Here is a tiny trained network, its code and every weight. The questions are about switching its units off for an input and a target symbol, where a switched-off unit gives its printed mean instead of its output.

import numpy as np


def w(rows, s, z=0):
    codes = np.array(rows[::2]) - 128.0
    scale = np.full(codes.shape[1], s)
    scale[-1] = z or s
    return codes * scale


def norm(h):
    return h / np.sqrt((h * h).mean(-1, keepdims=True) + 1e-5)


def f(y):
    return np.maximum(y, 0)


def softmax(a):
    e = np.exp(a - a.max(-1, keepdims=True))
    return e / e.sum(-1, keepdims=True)


def log_softmax(a):
    a = a - a.max(-1, keepdims=True)
    return a - np.log(np.exp(a).sum(-1, keepdims=True))


def net(x, mask):
    ids = ['ΔΨΩαβεηθμξπφ'.index(c) for c in x.split()]
    T = len(ids)
    res = E[ids] + P[:T]
    q, k, v = (norm(res) @ M[0].T for M in (Q, K, V))
    z = softmax(np.where(np.tri(T) > 0, q @ k.T / 2**0.5, -1e9)) @ v
    res = res + np.where(mask[0], z, O[0][:, -1]) @ O[0][:, :-1]
    y = f(norm(res) @ A[0][:, :-1].T + A[0][:, -1])
    res = res + np.where(mask[1:9], y, B[0][:, -1]) @ B[0][:, :-1]
    return log_softmax(norm(res)[-1] @ U[:, :-1].T + U[:, -1])


Q, K, V, O, A, B = {}, {}, {}, {}, {}, {}
E = w([
[182,64,131,55,147],'Δ',
[21,161,207,135,44],'Ψ',
[178,70,135,63,155],'Ω',
[223,24,152,123,95],'α',
[163,91,141,56,153],'β',
[98,129,232,107,18],'ε',
[57,157,125,212,235],'η',
[88,70,197,76,177],'θ',
[142,144,127,34,193],'μ',
[90,180,165,26,150],'ξ',
[126,164,158,9,120],'π',
[234,72,130,170,216],'φ',
],0.012)
P = w([
[94,85,251,92,195],'0',
[62,59,81,74,131],'1',
[142,100,244,108,180],'2',
[82,78,68,87,118],'3',
[164,121,233,122,170],'4',
[100,93,62,98,109],'5',
[174,141,222,138,160],'6',
[113,111,58,110,104],'7',
[184,158,212,152,148],'8',
[127,126,55,123,100],'9',
[193,175,199,168,137],'10',
[138,143,54,136,92],'11',
[195,195,184,186,127],'12',
[160,154,43,137,84],'13',
],0.011)
Q[0] = w([
[38,110,33,187,102],'H0',
[203,71,118,8,70],'H0',
],0.018)
K[0] = w([
[103,121,139,7,195],'H0',
[183,212,81,136,110],'H0',
],0.017)
V[0] = w([
[119,184,170,2,30],'H0',
[73,160,112,54,239],'H0',
],0.0078)
O[0] = w([
[159,128,116,147,3,251],'H0',
[130,174,82,171,127,119],'H0',
],0.021,0.0024)
A[0] = w([
[77,186,136,14,79,133],'N0',
[73,77,62,61,19,254],'N1',
[220,47,93,204,162,133],'N2',
[171,120,130,72,202,193],'N3',
[127,139,146,139,59,103],'N4',
[137,33,85,51,42,103],'N5',
[65,35,123,168,115,168],'N6',
[149,112,8,136,101,121],'N7',
],0.011,0.0083)
B[0] = w([
[129,32,88,117,122,158],'N0',
[117,188,134,152,247,248],'N1',
[122,136,90,83,190,172],'N2',
[127,116,102,187,71,199],'N3',
[129,180,113,88,162,156],'N4',
[22,111,147,142,78,206],'N5',
[229,169,98,145,51,161],'N6',
[201,67,180,88,47,179],'N7',
],0.013,0.014)
U = w([
[39,118,87,156,118,138],'Δ',
[81,185,193,141,147,142],'Ψ',
[129,113,44,171,117,122],'Ω',
[147,54,172,117,104,172],'α',
[204,181,90,72,167,122],'β',
[64,158,196,105,93,100],'ε',
[115,153,143,212,201,212],'η',
[131,141,147,179,114,3],'θ',
[126,158,74,84,2,82],'μ',
[142,122,55,125,189,176],'ξ',
[113,209,78,71,111,117],'π',
[150,116,162,132,240,43],'φ',
],0.017,0.0044)

Each question gives the input, a string of symbols that net reads in full, and the target symbol t.
The units are the heads (2 rows each of Q, K, V and O) and the neurons (one row each of A and B). Each row of codes is followed by its name. A weight is (code - 128) times the scale printed after its matrix; where a second scale follows, it is the last column's (O, A, B and U).
mask holds one flag per unit, heads first, then neurons. A switched-off unit (its flag False) gives its mean, the last column of its rows in O or B, instead of its output. The means were averaged over made-up inputs and are rounded, as every weight is.
A unit's drop is (log p(t) with every unit on - log p(t) with that unit switched off) / (log p(t) with every unit on - log p(t) with every unit switched off).
The circuit of an input: a set's keep is (log p(t) with only the set's units on - log p(t) with every unit switched off) / (log p(t) with every unit on - log p(t) with every unit switched off). Starting from all 9 units, units are removed one at a time, each time the one whose removal leaves the highest keep (on an exact tie, the one counted first), for as long as the keep stays at least 0.8.
units of the circuit, in order: the units of the circuit, biggest drop first
most important unit: the unit with the biggest drop
top k neurons: the k neurons with the biggest drops, biggest first
drop of u: that unit's drop, to one decimal
input ε α Ω β α θ μ φ μ α, target ξ: most important unit -> N2
input π μ α α α Ω π α μ ξ μ Ω φ Δ, target ξ: top 3 neurons -> (N5 N7 N1)
input φ α α α α μ α α ξ Ω Ψ α π, target α: units of the circuit, in order -> (H0 N0)
input μ π Ω θ ε π β α Δ, target α: units of the circuit, in order -> (N1 H0)
input Δ α μ ε α α β α Δ ξ Δ α Ω, target α: units of the circuit, in order -> (H0 N1)
input Ω π θ μ μ μ θ θ α Δ π Ω ξ, target α: units of the circuit, in order -> (N1 H0)
input π η Ω Ω α Ψ Ω η μ, target η: top 3 neurons -> (N3 N2 N7)
input Δ α Ω μ α α Ψ α β α φ, target φ: top 4 neurons -> (N2 N7 N5 N6)
input α Ψ Ω η α Ω μ θ, target β: top 2 neurons -> (N1 N7)
input α θ Ω α ε ε μ α, target β: top 3 neurons -> (N1 N2 N3)
input α μ α α θ α Ω η φ Δ β, target φ: top 3 neurons -> (N5 N1 N6)
input Ω α α η, target Ω: top 3 neurons -> (N1 N4 N7)
input μ ε Δ, target ε: top 2 neurons -> (N5 N1)
input Ω Δ μ π α Δ, target μ: top 2 neurons -> (N7 N5)
input Ω α ξ, target α: units of the circuit, in order -> (N0)
input Ψ π ξ ξ, target μ: top 3 neurons -> (N7 N2 N0)
input α α ξ ξ α π α π Δ Ψ Ω, target Ψ: top 4 neurons -> (N1 N7 N5 N3)
input μ Δ Δ Ω, target φ: top 2 neurons -> (N1 N3)
input μ Ω Δ α θ Ω μ α α α η α ξ Δ, target π: top 4 neurons -> (N1 N5 N3 N7)
input Ω α α Ψ, target η: units of the circuit, in order -> (N1)
input α α φ α ε μ Ω μ α μ ε θ α, target α: drop of H0 -> 4.2
input ξ Ω α π α Ω, target μ: drop of H0 -> 3.2
input α α ξ μ μ η ξ Ψ α μ, target β: drop of N5 -> 0.4
